Below are the code and all the weights of a small trained network. Each question names an input and a class and asks about switching units off, where a switched-off unit gives its printed mean instead of its output.

import numpy as np


def w(rows, s, z=0):
    codes = np.array(rows[::2]) - 128.0
    scale = np.full(codes.shape[1], s)
    scale[-1] = z or s
    return codes * scale


def norm(h):
    return h / np.sqrt((h * h).mean(-1, keepdims=True) + 1e-5)


def f(y):
    return np.maximum(y, 0)


def log_softmax(a):
    a = a - a.max(-1, keepdims=True)
    return a - np.log(np.exp(a).sum(-1, keepdims=True))


def net(x, mask):
    res = np.array(x, float).reshape(1, 7) / 4 @ E
    u = 0
    for l in range(2):
        y = f(norm(res) @ A[l][:, :-1].T + A[l][:, -1])
        res = res + np.where(mask[u : u + 8], y, B[l][:, -1]) @ B[l][:, :-1]
        u += 8
    return log_softmax(norm(res)[-1] @ U[:, :-1].T + U[:, -1])


A, B = {}, {}
E = w([
[252,120,86,134,3,109,166,79,60],'x0',
[130,133,123,128,125,128,122,137,134],'x1',
[137,128,125,126,139,140,134,132,124],'x2',
[129,131,135,142,125,119,129,138,128],'x3',
[130,128,129,131,125,125,122,133,135],'x4',
[113,186,71,93,93,130,252,147,233],'x5',
[118,40,42,103,157,30,145,213,85],'x6',
],0.0029)
A[0] = w([
[195,121,138,79,18,154,141,95,110,47],'0.n1',
[151,53,120,200,119,95,61,141,70,80],'0.n2',
[32,168,199,51,208,197,119,150,194,48],'0.n3',
[133,114,131,210,155,139,49,113,119,5],'0.n4',
[93,206,87,118,151,106,213,120,162,30],'0.n5',
[81,229,90,145,80,145,234,130,251,22],'0.n6',
[139,223,210,166,107,252,95,4,237,25],'0.n7',
[129,128,142,172,168,139,76,128,29,33],'0.n8',
],0.0034,0.002)
B[0] = w([
[145,145,87,194,147,126,137,103,172,178],'0.n1',
[129,149,157,88,122,163,156,128,189,182],'0.n2',
[113,105,66,231,120,82,99,48,150,211],'0.n3',
[137,119,151,96,119,133,110,132,155,150],'0.n4',
[171,64,162,95,101,159,77,158,171,166],'0.n5',
[182,55,163,49,106,161,103,149,157,215],'0.n6',
[90,193,144,128,114,129,186,196,2,254],'0.n7',
[135,145,139,87,123,136,124,112,177,165],'0.n8',
],0.0049,0.0048)
A[1] = w([
[135,110,201,115,156,128,2,135,80,84],'1.n1',
[141,98,114,115,138,67,134,166,76,38],'1.n2',
[94,83,91,106,212,55,117,181,106,65],'1.n3',
[159,124,235,115,151,150,23,72,54,82],'1.n4',
[103,66,10,61,150,20,159,232,85,84],'1.n5',
[238,174,83,168,40,142,171,69,96,137],'1.n6',
[23,134,120,228,178,131,103,153,206,138],'1.n7',
[109,128,89,115,126,82,137,172,94,7],'1.n8',
],0.0038,0.0019)
B[1] = w([
[142,97,82,78,91,118,204,139,190,191],'1.n1',
[109,165,135,118,147,160,136,133,124,158],'1.n2',
[121,195,155,165,66,149,158,92,89,202],'1.n3',
[157,108,98,43,81,151,212,218,209,203],'1.n4',
[114,221,216,156,113,209,119,107,90,247],'1.n5',
[34,65,98,170,255,49,39,108,163,254],'1.n6',
[229,76,45,164,141,47,93,64,94,226],'1.n7',
[99,120,167,126,136,171,141,123,106,143],'1.n8',
],0.0047,0.0039)
U = w([
[124,82,60,201,178,52,91,82,144,167],'0',
[162,85,136,1,96,160,151,176,194,205],'1',
[95,232,175,151,116,170,155,144,40,2],'2',
],0.0086,0.00072)

Each question gives the input, the list of numbers given to net, and the class t.
The units are the neurons (one row each of A and B). Each row of codes is followed by its name. A weight is (code - 128) times the scale printed after its matrix; where a second scale follows, it is the last column's (A, B and U).
mask holds one flag per neuron, layer by layer. A switched-off neuron (its flag False) gives its mean, the last column of its row in B, instead of its output. The means were averaged over made-up inputs and are rounded, as every weight is.
A unit's drop is (log p(t) with every unit on - log p(t) with that unit switched off) / (log p(t) with every unit on - log p(t) with every unit switched off).
The circuit of an input: a set's keep is (log p(t) with only the set's units on - log p(t) with every unit switched off) / (log p(t) with every unit on - log p(t) with every unit switched off). Starting from the 12 units with the biggest drops (on a tie, the unit counted first), units are removed one at a time, each time the one whose removal leaves the highest keep (on an exact tie, the one counted first), for as long as the keep stays at least 0.8.
circuit, biggest first: the units of the circuit, biggest drop first
unit that matters most: the unit with the biggest drop
k most important neurons: the k neurons with the biggest drops, biggest first
top k neurons in layer l: the k neurons of layer l with the biggest drops, biggest first
drop of u: that unit's drop, to one decimal
input [0,1,-3,0,-4,-3,3], class 1: 2 most important neurons : (0.n7, 0.n2)
input [6,-6,-1,-7,4,1,-6], class 0: top 3 neurons in layer 1 : (1.n6, 1.n5, 1.n3)
input [-6,-2,-6,8,7,3,-5], class 0: circuit, biggest first : (1.n7)
input [5,7,1,0,-8,-6,3], class 1: 3 most important neurons : (0.n3, 1.n4, 1.n7)
input [-7,4,4,5,3,-8,8], class 1: circuit, biggest first : (1.n1, 1.n6)
input [1,-1,1,-2,-8,-2,-1], class 1: top 2 neurons in layer 1 : (1.n4, 1.n7)
input [6,2,7,-4,2,-4,-6], class 0: 2 most important neurons : (1.n6, 0.n1)
input [2,7,3,0,7,-2,3], class 2: 2 most important neurons : (0.n6, 0.n3)
input [3,7,6,3,6,3,4], class 2: 2 most important neurons : (1.n5, 0.n3)
input [5,8,-4,-1,3,5,-1], class 0: top 2 neurons in layer 1 : (1.n6, 1.n4)
input [-6,-8,3,5,3,0,-3], class 0: 2 most important neurons : (0.n3, 1.n7)
input [7,-8,-5,-5,-1,2,-6], class 0: top 2 neurons in layer 1 : (1.n6, 1.n5)
input [-4,6,4,-5,8,-6,5], class 1: top 2 neurons in layer 1 : (1.n1, 1.n6)
input [-3,3,-5,-4,-8,1,5], class 2: unit that matters most : 1.n5
input [4,-4,4,-5,8,-2,7], class 2: drop of 1.n5 : 0.2
input [-1,-2,-5,3,-1,-6,-5], class 1: drop of 1.n4 : 0.5
input [1,7,5,-6,2,-8,-6], class 1: drop of 1.n4 : 0.4
input [7,-4,-4,4,0,6,2], class 0: top 2 neurons in layer 1 : (1.n6, 1.n4)
